Here is a tiny trained network, its code and every weight. The questions are about switching its units off for an input and a class, where a switched-off unit gives its printed mean instead of its output.

import numpy as np


def w(rows, s, z=0):
    codes = np.array(rows[::2]) - 128.0
    scale = np.full(codes.shape[1], s)
    scale[-1] = z or s
    return codes * scale


def f(y):
    return y / 2 * (1 + np.tanh(0.7978845608 * (y + 0.044715 * y**3)))


def log_softmax(a):
    a = a - a.max(-1, keepdims=True)
    return a - np.log(np.exp(a).sum(-1, keepdims=True))


def net(x, mask):
    res = np.array(x, float).reshape(1, 5) / 4 @ E
    y = f(res @ A[0][:, :-1].T + A[0][:, -1])
    res = res + np.where(mask, y, B[0][:, -1]) @ B[0][:, :-1]
    return log_softmax(res[-1] @ U[:, :-1].T + U[:, -1])


A, B = {}, {}
E = w([
[86,241,162,79,149,112,113,48,22],'x0',
[66,161,204,203,75,121,108,44,152],'x1',
[32,158,93,150,134,188,61,111,82],'x2',
[97,144,118,198,254,123,195,120,173],'x3',
[205,163,111,119,194,79,52,185,141],'x4',
],0.01)
A[0] = w([
[116,115,165,122,244,74,201,154,98,252],'n0',
[96,42,82,184,137,192,142,137,182,112],'n1',
[139,56,165,189,129,104,186,155,220,231],'n2',
[181,47,194,100,125,65,163,191,190,196],'n3',
[95,137,110,211,183,155,139,159,169,216],'n4',
[1,154,141,123,98,167,101,93,124,231],'n5',
[77,176,174,137,120,163,3,68,65,119],'n6',
],0.009,0.0034)
B[0] = w([
[102,188,10,88,113,73,89,125,121,215],'n0',
[103,45,115,134,123,67,157,177,190,211],'n1',
[151,91,102,159,97,29,147,254,133,248],'n2',
[144,166,182,158,36,136,148,139,98,250],'n3',
[34,64,93,150,166,168,103,65,75,198],'n4',
[180,195,235,156,108,136,142,84,126,240],'n5',
[164,140,201,113,104,77,208,208,130,240],'n6',
],0.0098,0.012)
U = w([
[145,69,97,166,102,114,118,189,194,83],'0',
[139,149,203,186,54,198,146,87,106,117],'1',
[121,145,106,130,95,254,140,10,151,4],'2',
[125,98,61,92,83,197,78,66,64,64],'3',
[71,205,119,163,189,95,131,56,180,174],'4',
[203,182,148,130,65,24,136,147,154,203],'5',
],0.009,0.0028)

Each question gives the input, the list of numbers given to net, and the class t.
The units are the neurons (one row each of A and B). Each row of codes is followed by its name. A weight is (code - 128) times the scale printed after its matrix; where a second scale follows, it is the last column's (A, B and U).
mask holds one flag per neuron, in row order. A switched-off neuron (its flag False) gives its mean, the last column of its row in B, instead of its output. The means were averaged over made-up inputs and are rounded, as every weight is.
A unit's drop is (log p(t) with every unit on - log p(t) with that unit switched off) / (log p(t) with every unit on - log p(t) with every unit switched off).
The circuit of an input: a set's keep is (log p(t) with only the set's units on - log p(t) with every unit switched off) / (log p(t) with every unit on - log p(t) with every unit switched off). Starting from all 7 units, units are removed one at a time, each time the one whose removal leaves the highest keep (on an exact tie, the one counted first), for as long as the keep stays at least 0.8.
units of the circuit, in order: the units of the circuit, biggest drop first
top k neurons: the k neurons with the biggest drops, biggest first
drop when u is switched off: that unit's drop, to one decimal
input [7,5,6,7,4], class 1: units of the circuit, in order => (n5)
input [6,-8,1,1,0], class 3: top 2 neurons => (n2, n6)
input [8,-5,-1,5,-2], class 4: units of the circuit, in order => (n2, n3)
input [-1,5,2,-1,0], class 1: top 2 neurons => (n2, n0)
input [2,6,4,2,0], class 1: units of the circuit, in order => (n2, n5)
input [1,-7,5,1,-6], class 2: units of the circuit, in order => (n2, n6)
input [-4,3,-5,8,5], class 0: top 3 neurons => (n4, n5, n6)
input [6,6,3,6,1], class 1: top 3 neurons => (n5, n6, n2)
input [5,-2,4,6,-2], class 4: top 3 neurons => (n0, n3, n2)
input [-1,6,4,6,0], class 4: top 2 neurons => (n4, n3)
input [3,-8,-2,-6,-1], class 3: top 3 neurons => (n6, n2, n5)
input [3,5,-3,-6,-6], class 1: top 2 neurons => (n2, n0)
input [-4,-5,1,-2,0], class 0: top 2 neurons => (n5, n6)
input [1,-6,8,2,-6], class 2: units of the circuit, in order => (n2)
input [3,1,1,-7,-2], class 1: top 4 neurons => (n2, n0, n1, n5)
input [-8,8,-4,-1,-5], class 0: drop when n1 is switched off => 0.3
input [-1,2,-1,-7,-7], class 1: drop when n2 is switched off => 0.4
input [-1,-4,4,1,7], class 3: drop when n6 is switched off => 0.1
input [-4,2,3,2,-4], class 0: drop when n6 is switched off => 0.0
